Below are the code and all the weights of a small trained network. Each question names an input and a target symbol and asks about switching units off, where a switched-off unit gives its printed mean instead of its output.

import numpy as np


def w(rows, s, z=0):
    codes = np.array(rows[::2]) - 128.0
    scale = np.full(codes.shape[1], s)
    scale[-1] = z or s
    return codes * scale


def f(y):
    return y / 2 * (1 + np.tanh(0.7978845608 * (y + 0.044715 * y**3)))


def softmax(a):
    e = np.exp(a - a.max(-1, keepdims=True))
    return e / e.sum(-1, keepdims=True)


def log_softmax(a):
    a = a - a.max(-1, keepdims=True)
    return a - np.log(np.exp(a).sum(-1, keepdims=True))


def net(x, mask):
    ids = ['βγζηθμξτ'.index(c) for c in x.split()]
    T = len(ids)
    res = E[ids] + P[:T]
    r = res
    for j in range(2):
        rows = slice(3 * j, 3 * j + 3)
        q, k, v = (r @ M[0][rows].T for M in (Q, K, V))
        z = softmax(np.where(np.tri(T) > 0, q @ k.T / 3**0.5, -1e9)) @ v
        o = O[0][rows]
        res = res + np.where(mask[j], z, o[:, -1]) @ o[:, :-1]
    y = f(res @ A[0][:, :-1].T + A[0][:, -1])
    res = res + np.where(mask[2:26], y, B[0][:, -1]) @ B[0][:, :-1]
    return log_softmax(res[-1] @ U[:, :-1].T + U[:, -1])


Q, K, V, O, A, B = {}, {}, {}, {}, {}, {}
E = w([
[104,169,89,121,59,121,100,206,212,87],'β',
[156,104,82,71,60,74,77,91,247,111],'γ',
[115,158,188,121,155,173,190,106,85,130],'ζ',
[218,88,27,186,62,211,38,83,67,87],'η',
[166,167,221,117,137,53,87,137,20,73],'θ',
[114,149,192,92,174,114,115,72,61,161],'μ',
[94,124,65,50,84,123,49,180,200,162],'ξ',
[165,74,177,69,165,159,192,169,27,66],'τ',
],0.014)
P = w([
[222,244,92,122,152,155,123,111,171,183],'0',
[112,94,160,113,1,82,127,150,100,140],'1',
[31,22,179,118,76,204,98,123,171,108],'2',
[98,101,152,54,85,180,85,107,150,160],'3',
[214,131,143,70,111,134,144,125,146,200],'4',
[119,114,135,176,155,154,108,181,126,134],'5',
],0.0099)
Q[0] = w([
[149,132,128,146,165,125,131,150,111,168],'H0',
[158,112,134,40,6,128,126,99,152,149],'H0',
[38,117,113,103,76,145,87,142,144,90],'H0',
[51,114,139,121,109,151,88,138,141,81],'H1',
[88,122,126,80,84,91,135,142,171,120],'H1',
[128,140,146,55,79,125,116,139,163,143],'H1',
],0.016)
K[0] = w([
[95,108,133,144,93,128,147,122,112,111],'H0',
[248,209,64,104,102,103,165,145,97,188],'H0',
[213,176,108,107,244,163,120,126,176,107],'H0',
[175,156,121,115,216,181,101,112,192,119],'H1',
[193,177,100,96,182,108,135,151,114,157],'H1',
[213,213,56,129,109,95,182,122,107,153],'H1',
],0.013)
V[0] = w([
[97,145,109,107,113,186,116,253,149,150],'H0',
[135,200,179,194,122,124,131,211,101,66],'H0',
[156,99,126,122,123,163,232,142,175,82],'H0',
[78,169,165,109,131,95,147,90,172,164],'H1',
[112,91,154,47,165,132,117,135,60,199],'H1',
[159,93,114,71,181,60,104,167,140,78],'H1',
],0.011)
O[0] = w([
[130,6,93,42,157,92,46,82,50,141,251],'H0',
[135,98,136,206,244,75,92,83,117,102,127],'H0',
[210,71,133,54,113,86,254,46,204,92,58],'H0',
[193,65,190,175,68,140,158,112,136,193,124],'H1',
[31,123,201,119,65,160,63,62,152,85,119],'H1',
[41,199,22,133,68,152,160,41,94,201,77],'H1',
],0.0087,0.0035)
A[0] = w([
[130,109,164,153,181,118,106,53,81,56,106],'N0',
[67,144,144,156,174,112,165,73,79,133,37],'N1',
[108,143,143,93,135,79,167,183,138,113,137],'N2',
[154,137,95,197,184,174,122,113,81,56,40],'N3',
[143,135,160,147,64,215,140,96,110,115,46],'N4',
[138,110,122,156,36,114,133,146,219,116,81],'N5',
[179,86,100,105,61,127,140,127,137,102,56],'N6',
[89,131,39,76,95,103,125,173,167,124,43],'N7',
[159,69,105,107,81,165,132,157,98,30,91],'N8',
[130,168,173,167,186,113,195,78,108,115,113],'N9',
[91,140,135,95,194,90,220,48,50,98,2],'N10',
[138,124,178,100,140,83,172,141,180,110,127],'N11',
[115,139,191,143,191,71,148,141,83,126,109],'N12',
[165,95,97,119,108,85,162,179,228,168,18],'N13',
[77,194,171,131,126,137,212,154,71,117,119],'N14',
[70,147,2,146,80,118,120,87,154,141,109],'N15',
[149,157,143,102,82,70,150,139,114,146,91],'N16',
[146,98,104,218,153,137,128,87,175,81,60],'N17',
[158,167,140,156,141,100,141,167,189,132,113],'N18',
[193,87,81,90,158,127,141,103,139,141,81],'N19',
[169,110,220,132,150,191,133,102,65,117,77],'N20',
[74,117,46,155,122,135,61,139,160,87,151],'N21',
[80,192,118,138,87,95,113,137,239,150,77],'N22',
[135,107,62,130,174,98,144,175,188,145,24],'N23',
],0.0083,0.0051)
B[0] = w([
[127,120,49,142,75,193,175,143,181,136,234],'N0',
[128,70,62,113,102,188,135,144,156,147,152],'N1',
[113,123,120,106,136,178,73,98,190,80,153],'N2',
[160,112,137,108,89,175,170,112,86,160,178],'N3',
[156,134,86,91,142,4,111,177,137,165,166],'N4',
[138,52,98,117,181,193,107,172,45,121,200],'N5',
[122,192,141,160,145,167,111,161,139,141,195],'N6',
[136,142,97,214,139,142,189,51,180,96,221],'N7',
[129,178,141,145,135,132,122,109,163,189,244],'N8',
[97,88,59,102,109,144,166,120,76,54,183],'N9',
[79,235,50,139,175,49,12,251,206,142,166],'N10',
[134,173,127,84,137,158,127,104,132,83,199],'N11',
[114,81,102,137,165,178,146,53,125,126,206],'N12',
[38,145,111,191,200,181,79,93,124,113,189],'N13',
[172,117,141,180,172,158,72,148,204,171,188],'N14',
[188,123,254,189,197,139,125,103,150,151,219],'N15',
[143,121,98,154,141,186,99,92,163,101,152],'N16',
[122,223,185,85,94,96,93,217,114,150,146],'N17',
[86,150,120,87,126,130,94,146,98,118,169],'N18',
[114,134,144,169,121,88,152,166,115,163,204],'N19',
[61,179,112,183,85,23,188,74,125,123,254],'N20',
[189,162,151,107,61,90,192,123,184,168,250],'N21',
[36,81,150,102,98,75,164,111,6,96,187],'N22',
[59,102,88,121,87,92,148,118,86,122,152],'N23',
],0.0067,0.0062)
U = w([
[84,196,207,193,162,108,139,123,137,162,51],'β',
[79,126,86,204,125,250,172,74,84,117,44],'γ',
[89,104,127,35,68,178,172,134,8,112,115],'ζ',
[165,101,182,99,146,144,255,36,116,61,251],'η',
[68,165,52,90,92,135,140,119,189,72,60],'θ',
[149,67,84,162,181,97,153,129,123,141,109],'μ',
[146,109,191,97,240,224,96,134,128,77,195],'ξ',
[243,130,114,105,37,202,154,122,191,185,174],'τ',
],0.0039,0.0029)

Each question gives the input, a string of symbols that net reads in full, and the target symbol t.
The units are the heads (3 rows each of Q, K, V and O) and the neurons (one row each of A and B). Each row of codes is followed by its name. A weight is (code - 128) times the scale printed after its matrix; where a second scale follows, it is the last column's (O, A, B and U).
mask holds one flag per unit, heads first, then neurons. A switched-off unit (its flag False) gives its mean, the last column of its rows in O or B, instead of its output. The means were averaged over made-up inputs and are rounded, as every weight is.
A unit's drop is (log p(t) with every unit on - log p(t) with that unit switched off) / (log p(t) with every unit on - log p(t) with every unit switched off).
The circuit of an input: a set's keep is (log p(t) with only the set's units on - log p(t) with every unit switched off) / (log p(t) with every unit on - log p(t) with every unit switched off). Starting from the 12 units with the biggest drops (on a tie, the unit counted first), units are removed one at a time, each time the one whose removal leaves the highest keep (on an exact tie, the one counted first), for as long as the keep stays at least 0.8.
units of the circuit, in order: the units of the circuit, biggest drop first
most important unit: the unit with the biggest drop
top k neurons: the k neurons with the biggest drops, biggest first
drop of u: that unit's drop, to one decimal
input μ ζ ξ θ, target β: units of the circuit, in order	(H0; H1; N20)
input β ζ ξ, target μ: most important unit	H1
input η ζ ζ τ, target ξ: units of the circuit, in order	(H1; N2)
input ζ τ ζ, target η: units of the circuit, in order	(H1; H0; N20)
input ζ μ ξ θ, target η: units of the circuit, in order	(H1; H0; N20; N10)
input β θ θ, target μ: units of the circuit, in order	(H0; H1; N10)
input β θ μ, target μ: units of the circuit, in order	(H0; H1; N10)
input β ξ γ, target μ: units of the circuit, in order	(H1; H0)
input ζ γ ξ μ θ, target τ: units of the circuit, in order	(H0; H1; N14)
input ξ θ η ζ β η, target τ: top 3 neurons	(N21; N3; N8)
input ζ ξ τ, target η: units of the circuit, in order	(H1; H0; N20)
input τ ξ τ μ, target θ: units of the circuit, in order	(N10; H0; H1)
input τ τ η θ ζ, target θ: units of the circuit, in order	(H1; N10; H0)
input ξ ξ ξ ξ ζ τ, target ζ: most important unit	H0
input μ η μ ξ γ, target ζ: top 2 neurons	(N22; N5)
input ξ θ β ξ ζ τ, target μ: top 2 neurons	(N10; N19)
input η γ μ ξ ξ ξ, target θ: top 2 neurons	(N23; N2)
input μ ξ γ β, target ζ: top 2 neurons	(N22; N5)
input θ ζ ξ η ζ γ, target β: drop of H1	0.2
input ζ ζ ζ, target η: drop of N10	0.1
input θ τ η ξ, target β: top neuron	(N15)
